Each row is shifted at random along 8 fixed directions that mean nothing.
Known rows, with every step that occurs:
rizi, nunu, soni, fedo, rerareb: [-376   33   12   24  195  188  142  245  475 -113  -37  103  130  -31
  162   -7   -9  168  239   66  -83 -168  207  201 -127  -13  -54  315
  -61 -327  200  -43  180 -146  -16  281 -218  -78    9  -85 -324 -127
  195  203  158 -417  -70  -90   46]
lorek, rerareb, rizi, nunu, soni, remo: [ -30 -251  -19 -163 -233 -114  162   27  -50   83   28   21  133 -171
  -37  -21  -36  124    4   48  206  -63  203  -65   -7   79  149  132
  -13  -59   37  353  224  -73  -40  149  125 -164  -39   -1 -156   11
  -32  176   20 -170   88  -90    1]
rerareb, rizi, vogu, remo, pugabe, madi, lorek, fedo, soni: [-390 -354  180  -51  -18  -61  -26  -80  145  -68  129 -318 -150   97
  155  168  114  138 -237   80  433   76   18  -51  -24  243 -104    2
  115  109   25  235 -187 -541 -179 -218  220 -221  150 -254  -25 -175
  303  251  121  -82  -89  -15 -325]
pugabe, vogu, remo, soni, nunu, rizi, madi, lorek, rerareb, fedo: [-771  -84  110 -629  313    2   83  264  112  190  166  -25  209  -71
   30  113  121  613 -307  373  490 -182  804   18 -139  542  -69   59
   60 -358  436  634 -199 -111 -526 -102  161  498  125  482 -351 -315
  572  338  209 -413  223 -245    5]
soni, fedo, remo, pugabe, madi, dizuf, nunu, rizi: [-157 -321   76  -78 -324   28  -94  -35 -136  242  -30  -12  -62  136
   14  -22  -11   33  -51 -128  382  -16    4 -213    4  116  315   76
  131  231 -191  406   60 -294   55  204  439 -282 -101 -303   -4  161
  -96  142 -117   23  -23 -136 -149]
nunu, rizi, pugabe, vogu, remo, soni, lorek, fedo, rerareb: [  73 -225 -128  -92   56 -152   87 -182 -261 -145  136  -23   57  225
  153  195 -152  -91   21  233  135  260  186  215 -168   75  131  -53
 -105   38  105  102  112   18  104 -159  -22 -175  -53  125  -65  -96
  -92   17  -14   36  -67   45 -150]
rerareb, lorek, soni, fedo, dizuf, madi, pugabe, vogu, remo: [ 133 -392  222   69   13 -191  141 -244 -135 -299  -99 -345  -51   -3
  402  506   76  102   16  239  837  216 -194  171   64 -198  -65  -97
 -100  144  121    5 -302 -409  -94 -139  -98 -277 -192  -78  266  -15
  359 -102   45 -109 -307  -91 -213]
soni, nunu, rizi, madi, pugabe: [-245 -184  168  -79  133  -62  -26 -136  221  -23  105   12 -125 -125
   74   10  134  205  -98   64  286  -40  237  122  -89   25  -38   87
   34 -253  209  465  -92    2  -66  263    6  146 -186  -11 -224  -96
  306  -11   35 -274  109 -161  -60]
nunu, rizi, pugabe, vogu, remo, soni, fedo, dizuf: [-125  -13 -309 -381  176   87  144  182 -461  -12  131   28  229  398
  154  126 -205  -30 -173  334   55  156  524   60 -269  551  169 -172
   -5  207  110   62 -201  166 -188 -274   14  190   34  519   75 -180
  -44  162    4   76 -177   10 -153]
nunu, rizi, pugabe, madi, lorek, fedo: [-132 -207 -279  103 -146   28  107  127 -492  -51  237  -27  205  126
 -194 -110 -201 -320 -116   77  -22  258  234  178 -102  472  288   77
   28   41  -49   31  -93   64   99 -178   20   88  238   88  102 -332
 -368  220    1  174 -215  239 -122]
nunu, soni, rizi, pugabe, vogu, remo: [-184  -13 -122 -131  -32    5   55  -25 -149 -216 -171 -144  254  157
  196  239  128  277  -54  -15  188   90  235   93  -76  106  -16 -101
   36 -105  -12  154 -398    4 -234  189    3  -60  -49 -110  145  -22
  262  140   27 -119  -93 -109   69]
madi, pugabe, vogu, remo: [ 169  -20 -147  -89  -59 -145  -87 -371  -63 -237  164 -261   32  344
    1  157   93 -147 -103   79 -137  159  -44  178    0   75 -135 -242
   46   87 -183  -87 -117  283  170 -195   -5 -204   60  -15  150 -101
 -164   52   -5  184   29  112  -97]
pugabe, madi, lorek, soni, rizi, vogu, rerareb, fedo, dizuf: [-106 -252 -102 -213  196   97 -323 -136  -29 -283   45  325 -138  384
  218  258  -98 -211    9  239  324  127  285  167 -259 -117  122  175
 -127  -30  202  424  119  -60  247  190   62 -280 -157 -150  -80    4
   78 -101 -278  -50  -79 -134 -150]
lorek, rerareb, fedo, remo, soni, rizi: [  58   48 -285 -616   57 -155 -360 -470 -206 -200  184  466 -203  620
   22  215   72 -210  -38  -15 -297  283  561 -300 -380   79  127 -400
 -120  -76  -77  418   64  316  113   36  213  -22 -480   67 -407  353
 -262 -227 -364   -1  355 -155  160]
fedo, rerareb, lorek, soni, rizi, pugabe, madi, dizuf: [-207 -401  -92 -220  -50   40 -101  -62 -186  -36  -19   83   86   56
   47   86 -150   31 -186  -34  173  103  312   13 -182  244  228   46
  -16 -103   74  529 -113 -197 -144   68   38  -12  -59 -210 -108  -61
  -52  202 -165 -233   30 -164  -75]
rizi, nunu, soni, lorek, fedo, dizuf, madi: [ 123 -241 -258   70  -31   43   77   52 -411 -199  166  212   13   94
   41   18 -174 -401   56  227  199  308   11  118 -164  300  272  -60
  -68  173   56 -111 -116 -118  197 -243 -167    8 -189  238    3  -86
 -273   -2   -6  -19 -321  108 -197]
lorek, pugabe, vogu, rerareb, rizi, madi, dizuf, nunu, soni, remo: [-153  -88 -245  -65 -141  214  180  195 -273 -344 -259 -171  418  120
  264  183  -19   87  204   30  383   11  156  235   44   69  130  148
  -52 -118 -174  -22 -144  104   63  380  -47 -317   68 -215  250 -104
  151  433  103 -225 -360  -44    0]
nunu, soni, lorek, pugabe, madi: [ -13 -193   24  287  159   32  121 -193 -101 -452    7  -18  187   35
  297  231 -136 -114  343  187  187   34    8  456 -176 -282  -50  196
 -118 -308   65 -184  -41   44  457   93 -434 -212  -99    2   61 -257
  159 -237   29 -154 -105  136  -68]
pugabe, madi, lorek, rerareb, fedo, dizuf: [-137 -305   33 -149  -32  -10   86   75  -92   97  -43  -79   75 -263
  -13   90  -25  103 -134   53  366   61   82  -38   65  209  129   98
  -85  -75   51  318   11 -387 -366  -31  105   64    0 -143  -59   64
   11  193   -7 -206  -65 -179  -38]
vogu, remo, soni, lorek, fedo: [-260 -312  368  -73  147  -97   -9  -44  138  173  118  103  -58  -17
  158  184 -111  281  -33  240  390 -245  214   43 -183 -264    5  192
  109 -165  327  428   86 -283  136  -98   16   31  -17  179 -200 -232
  383 -194  -82 -192  222  -94 -104]
pugabe, vogu, rerareb, fedo, dizuf, madi, lorek, soni, rizi: [-136 -118 -189 -543  146  -68 -252 -279  -43  -76  331  126  -19  446
   31  252   35 -133 -332  274   87  127  522  -63 -166  390   41 -226
  -30   -9  213  570  -30  170  -91 -248  137   58   -7  218 -164  -69
 -193   63 -108   83  186  -48  -57]
dizuf, madi, lorek, rerareb: [-367   67  115  -71  281   81  -51   26  268  -97   22  -84 -119   90
  237   58  126  118   48   79  340  -10  100   86   62  -64 -214   58
  -57 -180  127   38  -32 -118   71   49   25   51    0    0  -96 -178
  406   53  133 -143  -37  -87  -60]
nunu, rizi, madi, lorek, pugabe, vogu: [   9 -247 -277  114 -193   30   20   12 -491 -220  -32 -145  280   62
  -53  -19 -101 -223  -32   25  267  262   19  239    7  269  217   63
  -46   92 -151   62 -154   -5   97    1  -12 -146  180 -112  265 -141
 -195  171   15  140 -224  123 -121]
nunu, rizi, vogu, rerareb: [ -60   59  -41  -88  218   60   49   88  145 -169  -87  119  -44  -38
  274   74   29  127  124  211  223   11  188  268  -29 -246  -79  212
 -162 -202  256  165  232  183   12  344    5  -76 -123    0  -78  -19
  390    4  -34 -148 -126 -133   17]
rizi, nunu, soni, lorek, rerareb, fedo: [-445 -202    9  249 -103  191  307  700  -34  113 -219 -145  448 -360
  -60  -66 -172  258   76   43  298  -99   24   58   84  330  195  464
   57  -39   88 -151  -71 -581 -301   37 -101  -35  377 -100   57 -356
   48  565  375 -287 -389   10  -70]
rerareb, rizi, pugabe, vogu: [-440   38   22   25    0   89  -49  209  231  -20  -65 -362  120  159
   48   10  191  173 -149 -117  154  -23    8 -101  141  398 -141   43
   88  164  -85  -51 -286 -300 -326   30  170 -190  291 -251  173 -125
  161  453  319   66 -192  -49 -172]
fedo, dizuf, madi, lorek: [ -16 -242   17  -64  -11  -46  -97 -205   20  -45   86  -29 -175  -21
   64   35   59  -35 -227   32  246  125  -93  -56    4  100    2 -132
   31   56   16  284 -133 -259  -50 -144   90   40 -185 -101  -77   33
   36   13  -72 -103    3 -111 -135]
fedo, dizuf, madi, pugabe, vogu: [ 279 -427 -112 -365 -243  -93 -196 -327 -150  285  373   17  -85  203
 -211  -82 -194 -295 -347  202  -61  -34  120    1 -112  237  191 -139
   85  303   26  554  305  160  275 -381  224 -189  139  112   15  -17
 -509    4 -279  283  270   45 -173]
lorek, soni, rizi, madi: [ -83  -40 -121  -15  -36   61  261  -12   25 -162  209  -20  204  -90
  -45  -33 -105  -89  -32   42  -33  -61  214  155  -41  216   19   80
  -53 -229   78  130  102  133  -25   -5 -196   70  188  109 -141 -108
 -104  148   80  -96   33  147   21]
dizuf, nunu, rizi, pugabe, madi, lorek: [-141 -223  -67  -56  -88 -131   49   10 -425    6   95  -71  -29  -78
  -83  -27   54   85 -214   13  234  323  150   48  -13  399  212 -214
   41  -20   54  167 -423    0 -229 -122  114  303 -183   93  -12 -141
   18  204   48 -113 -160  -27  -75]
lorek, soni, fedo, dizuf, nunu, rizi: [ -78  -53 -265    7 -160   71 -178 -259  170 -307   75   92  170  266
   71   69  162 -208   97 -238 -191   63  -15 -140    2  199  116  -63
   14 -131 -238  220  -19  -89   68  235  -30 -276 -252 -368 -183  191
 -410   87  -12  -80   -9    4   32]
madi, lorek, pugabe, vogu, rerareb, rizi, nunu: [  52 -382  -47 -226  -71 -188  -12   97 -515   68  -67  -45  133  -91
  -51  112  -69  102 -193  114  326  240  282  148    9  229  348 -102
  -56   36  162  332 -201  163 -338  -62   11  134  -26  113   91 -147
  -69  296   -9 -123 -136 -118  -87]
lorek, pugabe, madi, dizuf: [-104 -206  -10 -227   88  -65  161 -230   57   57  395 -325   97  -61
   19   -2   -2  -67 -280   91  -28 -100  196  112   25  427 -151 -154
   24 -157   -5  307  -44   98 -172 -375 -111  221  186  218  -72 -237
 -119  141  124  -18  194   60 -127]
vogu, rerareb, fedo, soni, rizi, pugabe, madi, lorek: [ 769 -690    3 -131 -401 -646  333 -480 -803  179  479 -146 -318 -323
 -350  248 -302 -286 -528  262   65  638   34   31 -111  318  449 -444
  -87  302  231  378   50   65 -358 -746   82  156  -28  202  -30   65
 -721   21 -192  205  -34  225 -114]
dizuf, madi, pugabe, vogu, remo: [-210  110  117 -197  227   10   23 -116   86 -292 -172 -165   -1  159
  365  315  262  361   76  124  421   19  199  253   -3 -274 -237 -146
  -56 -266  113   -2 -364  194  -62  234  -33   39 -208   -2  106  -51
  689  -17    5 -262  -85 -194   83]
madi, pugabe, vogu, rerareb: [-131  116  -83  -70  139  113   89  207 -100  -93 -266 -290  271   40
  141  173   19  250    8   37  105   59  120  232  108   68  -25    4
  -34  -75   23 -158 -201  122 -269  113  -87   20  202  -71  245 -169
  182  313  155  -96 -252  -41   49]
nunu, rizi, vogu, remo, soni, fedo: [-151   20 -122   -5  -79  102  142  269 -301 -195 -275    3  227   71
  165  183  -37  220   77   30  328  122  149   49  -75  -28  170   69
   -4   11   17   11 -222 -126 -165  208   76  -54  -52  -79  136   42
  255  150  -12 -117 -337  -51   90]
fedo, dizuf, nunu, rizi, pugabe, vogu, remo: [ 167 -117 -286    2  -22   51  320   64 -179 -249  100  -52  267   71
  173  -21 -135 -140  149  251  -31   73   80  404   -2  144  123   52
 -130  -43  -18 -212  165  388  124   60 -225 -160 -109  203   13 -147
 -121  284   61 -131 -286   54 -157]
nunu, rizi, madi, dizuf, soni, lorek, rerareb, fedo, remo, pugabe, vogu: [  87 -375 -303 -204 -221  -75  -11 -224 -350 -137  282    1   44  347
  -62   76 -245 -328 -141  177   48  239  145  -10 -201  330  209  -75
  -27  223 -153  259  187  -87  294 -310  230 -344   49  -55  -55  -59
 -404  203 -103  153  -20   94 -183]
remo, pugabe, vogu, rerareb, fedo, soni, rizi: [-404  208  -57  -86  212  289 -153  313   28 -131 -303    9  148  541
  295  270  -36  125  195   25   74   29  295  -37 -127   43   77  150
  -24  119    7 -243  -78  -72  -63  280   69 -338  199 -234  150  -87
  154  278  104   28 -307   -8  -45]
pugabe, madi, lorek, fedo, dizuf, soni, nunu, rizi: [ -68 -108  -74   30  194  -70 -177 -501  130 -454  321   58 -154  364
  210  226  136 -333  102  155  138  234   69   97 -101   94  -50 -132
  -93 -137   51  104  -69  -41  347  -13 -115 -144 -377  -19 -232  -16
 -106 -247    3  -30  -20   98 -165]
rizi, vogu, remo, pugabe, madi, lorek: [-129 -120 -247 -288  -65  -76 -172 -132 -497 -198   -1  -93   26  221
  -56  104  107  125 -341  -66   54  367  110   39 -132  371   56 -425
  122   38 -206  139 -599   72 -249 -275  167  206 -151  -20   90  -38
   47  260  -85  -76  -76 -107  -41]
rerareb, rizi, vogu, remo, soni, fedo, dizuf, madi, lorek, pugabe: [  14 -548 -137 -267 -290 -134  -62 -212 -393 -172   64  -24   82  121
   41  226  -53   25 -350  -38  248  218  183  -75 -165  190  291 -247
   85   26  -65  625 -298 -145 -197 -178  113  -59 -200 -201  -38   42
 -177  263 -211 -200  -66 -135  -48]
rerareb, rizi, madi, lorek: [-322 -174  183   60   65   27   32  180    5  -70  -99   43 -117 -169
   51   33   23  190  -86   96  509   33  136   38  -49  -15   35  201
    0  -94  204  220 -211 -261 -127  185   99  133  -48  -92  -45 -118
  501  102   14 -260 -134 -143  -93]
rizi, pugabe, vogu, rerareb: [ 102  -91  117 -202  212  -99   39   48 -177   84  -93  -46 -148  -24
  228  200  -12  196  -14  186  347  128  114  207  -30 -148   10  -85
 -129   57  261   77  -46   76 -190   -8   32   29  -73  131  142    5
  328  -22  -37  -24 -135 -169  -53]
fedo, rerareb, lorek, soni, rizi, pugabe, madi, dizuf, nunu: [ -54 -361 -214    2 -181  -12   61 -196   60 -173  411 -111  125  159
 -114  -78 -193 -330 -106   12 -293   79   62  180  -51  444  134   26
    4  -83  -81  107  206   76  207 -251 -160 -230  142 -116 -245 -276
 -577  465   82  -95  -15  192 -213]
nunu, soni, remo, pugabe, vogu: [ -95 -174   53 -116 -109 -145  133 -229  -20  -72 -141 -378  298  -81
  137  253  135  467  -73 -132  147  -78   17  -12    1   -8  -99 -174
   79 -135 -130  242 -231 -257 -261  -59    4 -144  -63 -175   32   44
  191   88  110 -187  157 -123  139]

Rows:
[  96 -304   98 -114   27  -10   57   18 -341  186   76   83 -289   55
  243   69 -132 -124  -10  261  583  164   84  -33 -105  155  226  -57
  -61  358  211  163  -49 -189   62  -60  146  -58 -216  227  100   42
  116 -155  -70   84 -211  -57 -314]
fedo, dizuf, nunu, soni, rizi, pugabe, madi
[-274 -386 -118 -364 -168    4 -170  -52   25   58  244  213   -2  140
 -124   -3 -101   84 -274  215   85  -38  315  -12 -215  289  206  121
  120  -60  112  656  200 -130   88  -65  336 -149  -46  -78 -347  -72
  -99  334 -165 -210  146 -136 -112]
pugabe, madi, dizuf, nunu, rizi, vogu, rerareb, fedo, remo, soni, lorek
[-127 -142   51  187  -64  -25  266 -125  -60 -357   22 -391   95    0
  313  250   60   27  168   50  377  131 -181  149  144   78  -56  -13
  -10 -104 -195 -238 -156 -118   82  -24  -74 -240  -88 -201   81 -208
  180  337  290 -190 -337  118 -196]
vogu, remo, pugabe, madi, dizuf, nunu, soni, lorek, rerareb, rizi
[ 221 -319 -316 -561   -5  -63 -122  -72 -469   25  293  345 -184  287
  -18  -36 -260 -347 -273  476  233  226  432   67 -223  228  239 -105
 -101  243  181  490  260  414  244 -247  242   44 -148  463  -89  -56
 -175   39 -328   93   25  -99 -236]
fedo, dizuf, madi, lorek, rerareb, rizi, vogu, remo
[-153 -358  136  262 -196 -153  237 -100  283 -129  232 -539  263  -44
   49  112  -18   76 -148   94  213 -109 -190  209  164  200 -175  206
   97   51    2    6   67 -329  -36 -261 -120 -450  452 -148   89 -391
  -58  396  325   52  -64  183 -313]
rerareb, lorek, soni, rizi, pugabe, vogu, remo
[-431   42 -273  -83  159  260  252  249  -86 -297  -31  -14  428   39
  196   67   24  126   88  -27  -13   60  414  140  -71  483  122  -13
  -69 -380   47  -32 -338   25 -330  228 -270  220 -135   38 -128 -125
   20  367  195 -413 -304  -38   66]
lorek, fedo, dizuf, soni, nunu, rizi, pugabe, madi
[ 126 -352  -98  -38 -128 -214   86 -320 -227 -269  341 -157  -87  175
   22  203  -16 -191 -180  299  228  325  -44  116 -107  340   81 -214
   20  178  -22   55 -152  -83   86 -391   46 -156 -155   88  -49 -121
 -161  184   63   -1 -182  115 -296]
rerareb, fedo, dizuf, nunu, rizi, madi, pugabe, vogu, remo, soni, lorek
[  54  -71  -44 -395   67 -200 -264 -403 -415  -75  267  158 -451  389
   87  147  138 -127 -251  201  283  407  273 -134 -280  273   54 -473
   96  222   35  302 -386  174  114 -191  290  200 -371  297  -50   17
  125 -223 -174  126   69  -11 -212]
vogu, remo, soni, nunu, rizi, madi, pugabe
[ -43 -189 -103 -128    4  -78 -246 -335 -108 -166  373 -113 -210  551
   71  148  -20 -430  -34   51  -55  308  -43  -82 -111  416   36 -301
    6  251 -183 -119  -89  -95  276 -494   36 -233  -48   -1  -87 -102
 -459  138   78  172  -82  167 -298]
remo, soni, fedo, rerareb, lorek, pugabe, madi, dizuf, nunu
[-173 -318  211 -213 -172   95   70   86   23  235   -7    1 -117   23
  156  122 -158  192  -68  100  246 -181  120  -93 -111 -128  122  160
   98   17   37  290  244 -316   65   24  348 -288  120 -300  -40  -80
  204  244 -199 -165  -11  -83  -85]
vogu, rerareb, fedo, remo, pugabe, madi, dizuf, soni
[ 286 -299 -225 -493  -99 -209 -174 -170 -492  296  236  152  -75  161
 -183   27 -164 -108 -349  252  -68  288  365  -49 -203  494  362 -285
   24  333  203  482   77  253 -142 -293  197   40   -1  328  -28   52
 -516   37 -157  229  143   11 -142]
fedo, soni, nunu, rizi, pugabe, vogu, rerareb
[ -96 -388   25  -51   44  -84   29   50 -185   -7  132  124 -133  226
  127   53 -228 -151   73  215  220  143  250   42 -262   67  233  135
  -27  162   91  109  183 -171  268  -90   43 -193 -108  111 -189 -249
   -8   58  -17 -104  -90   -9 -276]
madi, lorek, rerareb, rizi, nunu, soni, fedo, remo, pugabe
[ -93 -313    2 -389 -191 -144 -246 -368 -157  118  294   91 -248  363
  -31  109   56  -83 -272   50  104  118  258 -358 -222  341  168 -277
  149  208  -95  519  -83 -157   82 -172  446 -134 -246  -61 -189   87
 -200    3 -179   69  212  -54 -149]
rerareb, fedo, remo, pugabe, madi, dizuf, soni, nunu, rizi
[ -14 -473 -105 -101 -452  -10  195  219 -362  185   -5   30  674  -10
 -236   70 -487  246   13   91 -213 -285  324  210 -144 -104  449  318
  128 -202   47  307  428  175  230 -107  -44 -334  396  -39  -20 -353
 -464  460 -173 -151  101  118  192]
dizuf, soni, remo, pugabe, vogu, rerareb, lorek, fedo
[-234 -270  105   52  -44   86  347  215    0   75   32 -210   62 -247
  133   20  -84  187  -85   48  364  -12   73   11   16  290  168   81
   40  -25  125  181 -100 -387 -297  -21  -15  118    6  -44 -104 -127
  143  327  176 -304 -282  -17 -125]
remo, soni, fedo, dizuf, nunu, rizi, madi, pugabe
[-455   -6 -225 -442  331   81 -163  147   38  -37   64   82  343  438
   67  119  -47  167 -163  278 -107  -69  619  117 -226  404  -77   76
   19 -140  119  193  -81  226 -150  -43  -47   52  180  349 -136 -316
   -8  273  119 -133  172 -203 -107]
soni, lorek, pugabe, vogu, rerareb, fedo, remo
[ 158 -367  -26   49  249 -129  125 -293 -285 -398  188  -65 -184  166
  384  310  -79 -247  161  244  419  341   37  313 -156  -47  107 -188
 -220    5  148    7 -105  -64  192 -226 -274  -65 -460  155  -93  -65
   97 -197   16 -137 -297   36 -206]
remo, pugabe, madi, lorek, fedo, dizuf, nunu, soni, rizi, vogu
[-237 -392  186 -151 -161   50  205   23  274   28  109 -277  167 -144
  130   74  -97  285  -32   46  264 -334   94  165   84  -39   32  217
   67 -227   47  398  292  -70   29   73   57 -315  168 -255 -136 -191
  134  515   94 -329  -14  -41  -92]
lorek, rerareb, rizi, vogu, remo, pugabe, madi, dizuf, soni, nunu
[-239  -76  141 -137  200   -2 -233 -219   14 -232  -88   -4 -161  201
  250  239  199  193   75   37  475  118  172   96 -154  -80  -14 -105
  -24  -81  124  255 -313 -144   71  230   60  -64 -299 -138  -33   62
  474 -148  -24 -158  -31 -134  -41]
remo, soni, nunu, rizi, madi, pugabe, vogu
